Moves between states:
tal: p>rir, z>nes
vud: p>vug, z>vez
mes: p>rir, z>nik
tiz: p>rof, z>mif
bir: p>bip, z>gof
pas: p>mif, z>los
leg: p>mov, z>rir
nom: p>mir, z>los
kan: p>mov, z>sar
nek: p>zol, z>bip
nik: p>num, z>rir
rof: p>pas, z>rop
nes: p>tov, z>gem
vug: p>vez, z>rop
rep: p>met, z>kun
tid: p>fon, z>gom
pev: p>tid, z>rep
sig: p>tiz, z>pas
vez: p>sig, z>kiv
dur: p>fas, z>rop
kiv: p>rop, z>tiz
bak: p>vaf, z>kan
fas: p>dip, z>sed
bip: p>fas, z>tal
mov: p>rep, z>vaf
mif: p>nub, z>gom
tos: p>dur, z>dip
vaf: p>gof, z>mes
sed: p>bur, z>vug
vaz: p>gom, z>pev
fon: p>kos, z>kos
nub: p>tid, z>kiv
les: p>sig, z>fas
kos: p>pev, z>mir
num: p>rep, z>mov
mar: p>kan, z>num
gem: p>tos, z>fas
mas: p>nes, z>bez
rir: p>rop, z>tov
dip: p>rop, z>tiz
gof: p>tal, z>sed
lim: p>dak, z>les
los: p>mar, z>pas
met: p>vaf, z>nek
bez: p>rir, z>dur
dak: p>kiv, z>sig
zol: p>num, z>leg
mir: p>bak, z>mar
rop: p>mas, z>vud
gom: p>kos, z>nom
bur: p>nub, z>vez
sar: p>leg, z>rep
tov: p>bez, z>tos
kun: p>nek, z>bir

The rows follow the links: the fewer symbols apart two states are, the more alike their rows tend to be.

Each row is also shifted at random along 4 hidden directions that mean nothing.

The rows of 54 states, shuffled:
Each row is one state's numbers.
v1: [ 10, -18,  -9,   8,   9,  22,  -5,  -2, -10, -53,   4,  10,   7, -18,   6, -26,   2,  36, -18,   6,   9,  29,   8,  33,  -3, -17]
v2: [ 18, -10, -25,   8,  17,  34,  -2,  42, -50, -44,  41, -11,  -9, -18,   7, -40,  -1,  18,  -7,  -7,   5,  21,  10,  40,   1, -43]
v3: [ -2,  31,  30, -41, -28,  18,  28, -23,   5,  24,  11, -38, -24, -23, -31,  -3,  -6,   5,  34,   8,  31,  19, -27,   1,  38, -35]
v4: [-14,  -2,  -6,   8, -10, -28,  26, -26,  43,  32,  23, -23,   8, -23, -26, -20,   2, -14, -14, -12, -33,   5,  -6, -21, -33,  15]
v5: [-15,   6,   3,  31,  14,  27,  20,  52,  24, -30,   5,   2, -48,  31,   1, -63, -21,  -4,  20,   2, -10,  -2,   0,  16,   3,  19]
v6: [  5,   8,  32,  -3,   9,  20,  15, -18,  57,  24, -43,  30, -21,  39,   0,  -1,   8,   2,  27,  31,  20, -21,  14, -14,  44,  30]
v7: [ 52, -28,  -1,  -5,   7,   2, -22, -14, -10, -50,  -3,  39,   7, -14,  19, -11,  -3,  26, -33,  -5,  21,  10,  -8,  43, -20, -38]
v8: [ 28, -37, -20,  10,  20, -52,  16, -11,  -2,  48,  40,  22,  14,  13,   5,  13,   2, -10, -13, -11,  -9, -28,  -8, -33,  -5,  -9]
v9: [ 23,   0,  21, -38, -24, -11, -11, -25, -15,  16, -26, -15,  39, -12,   1, -16,  -4, -27,  10, -35,  18, -11,   1, -16, -35,   1]
v10: [ 87,  -8, -50,  18,  42,  17,  31,  56, -29,  -5,  57, -24, -24,  13,  -1,  -1,   9,   3,  32,   1, -30,  30,  77, -13,  52,  61]
v11: [-33,  50,   1,  28,  13,  66,  16,  58,  21,   3,   2, -28, -63,  28, -11, -46,   1, -18,  20,  23, -30, -24,  20,   7,  14,  13]
v12: [-51, -14, -18,  27,  23, -20,  -4,   0,  -5,  36,   5,  16,  12,  21,  11,  35,  21,   1, -20,  21, -15, -32,   0, -23,   3,  14]
v13: [-33,   4,   9,  -6,  -9,  21, -10,   8,  -4,  15, -41, -25,  40,  18,   6, -43,   9, -34,  19, -13,  -5, -18,  34, -31, -31,  32]
v14: [ 78,  24,   8,   6,  39,  44,   9,   1,  51,  17, -55,  28, -23,  47,  20,   0,  26,  -8,  23,  30,   0, -46,  71, -27,  39,  66]
v15: [-59,  38,   9,  -9, -30,   4, -37, -12, -17,   0, -30, -14,  -4, -23,  -6,  72,  -4, -16, -16,   4,  -5,  -8, -22,  14, -10,  -8]
v16: [ 19,   5,   3, -23,   1,  26,  -7,   7, -34,  18, -24, -26,  36,  10,   7, -11,  17, -25,  29,  -7,   7,  -3,  53, -26,   4,  31]
v17: [ 12,  39,  15, -48, -39,  12, -43, -35, -42,  21, -36, -30,  31, -36,  -2,  54,   5, -32, -12, -21,  23, -27, -12,   5, -34, -36]
v18: [ 51, -20,  17,  -4,   7, -26,  10,  10,  29,  18, -19,  21,  -1,  48,  11, -39, -20, -39,  38, -25,   8, -23,   9, -33,  -9,  39]
v19: [-58, -30, -21,  31,  16,   6,  23,  18,   5, -28,   7,  -4,  25,  12,  -3, -30,  20,  37,  11,  26, -23,  53,  44, -15,  31,  66]
v20: [ -7, -13, -31,  29,  30,  29, -22,  26, -31, -14,  18,  18,   5,   9,  22, -13,  22,  14, -38,  20, -14, -22,  22,  19,  -9, -31]
v21: [-18,  33,  22,   1,   4,  39,  16,  28,  26,   2,  -7,  -5, -48,  25,  -4, -28,  -8,  -3,  25,  21,   8, -16,  -6,   9,  26,   0]
v22: [  8,   4,  -2,  14,   3, -21,  48,  35,  25,  35,  48, -27, -54,  14, -34, -40, -35, -34,  42, -16, -18,  -3, -17, -18,  12,  24]
v23: [-18,   3,  14,   5,  -3,  43, -17,  -7,  12, -46, -27,  12,  10, -11,  11, -41,  11,  34, -26,  25,  11,   8,  -5,  35, -18, -31]
v24: [  5,  -8,  16,  -4,  -4,  13,  -5,  12,  -2, -45,  -4,  23, -20,  -1,   6, -48, -21,  13,   2,  -4,  30,  10, -34,  41,  -7, -49]
v25: [-35,  64,   1,  15,   5,  68,  15,  63,   0,  10,   9, -49, -68,  20, -19, -45,  -6, -24,  27,  18, -22, -23,   9,   9,  16,  -9]
v26: [-36,  11,  22, -40, -49,  -7,  -5,  11, -56,  11,   7, -47,  16, -20, -15, -40, -33, -34,  25, -46,  31,   7, -53,   0, -33, -62]
v27: [ -1, -35, -17,  24,  29,  -7, -11, -11,   4,  15,  -5,  45,  28,  28,  29,   2,  31,  19, -40,  26,  -2, -31,  12,  -8,  -4, -17]
v28: [ 13,  -2, -11, -23,   8,  24,  11,   2, -39,  -4,   6, -19,  22,  -9,   2,  10,  26,  27,  19,  15,  13,  30,  40,  -5,  43,   9]
v29: [ 36, -18,  42, -41, -33, -44,   3, -98,  66,   6, -27,  30,  31, -40, -15,  22,  -5,  23, -20, -12,  31,  23, -35,   3, -14, -17]
v30: [  0,   9, -17, -12,  15,  52,  -5,  -5, -30, -18, -17, -18,  35, -14,   7,   6,  50,  36,   3,  36,   0,  30,  68,  -3,  37,  23]
v31: [ 22,  -8,  -1, -11,  14,   7,  29,  31, -21,  -7,  20,  -6, -24,  22,  -5, -14,  -6,   8,  47,   4,  21,  28,   7,  -3,  55,   6]
v32: [-16, -22, -25,  42,  18,   7,   7,  32,   3, -48,  23,  12,  -2,   7,  11, -54,  -4,  27, -21,   3, -22,  21,   6,  20, -21,   9]
v33: [ 17,  -5,  19,  -1,  -2,  22, -12,  -1,   7, -39, -19,  26, -16,  -2,  12, -41, -11,  13, -13,   3,  25,   0, -20,  36, -11, -44]
v34: [ 81,  19,  11, -22,  12,  18,  20,  14,   5,  12,  14,   1, -57,   8, -10,  17, -12, -10,  31,   3,  21, -13,  -3,  14,  42, -13]
v35: [ 18,  23,  31, -27,   7,  35,   4, -17,  30,  12, -40,  22, -16,  28,   7,   2,  10,  12,  32,  31,  37, -15,   6,   1,  47,  -3]
v36: [ -4,  31,  -8, -19, -25, -11, -28,  18, -66,   1,  36, -25, -33, -37, -14,  79, -28, -20, -14, -23,  -1, -19, -63,  29,  -8, -64]
v37: [ 22, -48, -14,   3,  34, -41,   5, -34,  18,  49,  -4,  59,  39,  32,  28,  26,  28,   9, -18,  17,   8, -39,  16, -38,  11,  12]
v38: [ -9,   1,  -2,  13, -18, -31,   8,   0,  28,  19,  13, -26,  14,  -8, -18, -32, -12, -38,   3, -34, -33,   1,   3, -21, -48,  33]
v39: [-62,   4,   0,  24,  -9, -28, -19,   2,  16, -20, -21,  14,  -7,   6,   5,  52, -11,   0,  -9,  -4, -25,  14, -14,   3,  -4,  46]
v40: [ 28,  15, -23,  11,  23,  66, -32,   7, -32, -19,  -5,   0,   8, -18,  20, -11,  36,  21, -50,  29,  -8, -35,  26,  27, -22, -59]
v41: [-20, -47,  24, -35, -21, -37,  18, -16, -28,   0,  -3,  12,  39,  13,   1,  -8, -10,  23,  40, -11,  62,  60, -28,  -6,  36, -15]
v42: [ 20,   5,  -3, -16,   2,   0,   3, -24, -14,  57,  14, -19,  16,  -5,  -6,  -3,  12, -21, -11,  -1,   3, -45,  -4, -22, -19, -40]
v43: [-28,  28,  -8,  -3, -13,  25, -12,  27, -41,  12, -11, -52,  27,  -7,  -4, -22,   7, -39,  15, -20, -26,  -8,  35, -21, -31,  25]
v44: [ 11,  32,  -4, -14, -14,   2, -36,   7, -35, -15,  -4,  -3, -23, -20,   3,  85, -13, -18, -13, -17,  -5, -14, -18,  25,  -4, -23]
v45: [ 27, -25, -11,  -6,   9,  12,  -4,  -5, -19, -42,   0,  15,  22, -12,  12,  -3,  11,  39,  -4,   4,  13,  40,  30,  19,  16,  -3]
v46: [-17,  18, -17,  30,  10,  -1, -30,  18,   4,  -6, -19,   5, -13,  13,  13,  70,   4, -15, -12,   8, -41, -11,  28,   0,  -1,  62]
v47: [-29, -15,  20,   3, -22, -47,  25, -58,  79,  11,  -6,   6,  12, -17, -25, -12,  -4,  17,  -7,  -3, -14,  32, -17, -21, -10,  36]
v48: [-41, -19, -16,  27,   2, -54,   9,  -1,  14,  44,  17,   2,  16,  18,  -7,  23,  -5, -26, -10, -11, -32, -22, -11, -40, -19,  36]
v49: [-38,  29,  -8,   0, -14,  -2, -32,  12, -27, -10,   4,  -9, -21,  -8,  -2,  66, -14, -13, -15,  -8, -13, -10, -29,  19,  -7,  -9]
v50: [-44, -18, -12,  31,   3,  12,  -5,  24,   1, -44,  17,   7,  -3,  -3,   2, -54,  -5,  26, -30,  12,  -9,  17, -11,  28, -20, -15]
v51: [ -5,  11, -38,  29,  24,   5, -14,  37, -51,   7,  42,  -9, -20,   1,   8,  31,   6,  -9, -31,  11, -21, -40, -16,  13,  -6, -42]
v52: [-32, -10, -17,  23,   4,  21, -14,   6,  -9, -55, -12,   8,  15, -11,   8, -13,  16,  37, -23,  18,  -9,  36,  21,  22,  -9,  15]
v53: [ 48,  -7,  12, -16, -13, -28,   8, -56,  46,   9,   2,   1,  12, -35, -17,   9,  -3,   0, -19, -20,  -4,   6,  -5,  -6, -26,   5]
v54: [-33,  27,   6, -11, -26,   3,   3, -24,  13,  52,  13, -43,  15, -24, -30,  -8,   9, -20, -12,  -2, -18, -23, -16, -25, -32, -28]

Some states, each with its row:
bir v28
kos v49
bez v11
sig v4
fas v3
nes v35
mif v48
mas v25
bip v10
gof v41
dur v14
bak v20
los v37
nek v19
num v50
tov v21
dak v53
sed v16

Row, symbols taken left to right, then the row they reach:
v45 p z p: v5
v40 p z: v2
v17 z z: v54
v47 p z z p: v27
v38 p z z: v9
v51 p z p p: v52
v23 z z z z: v22
v6 p z: v18

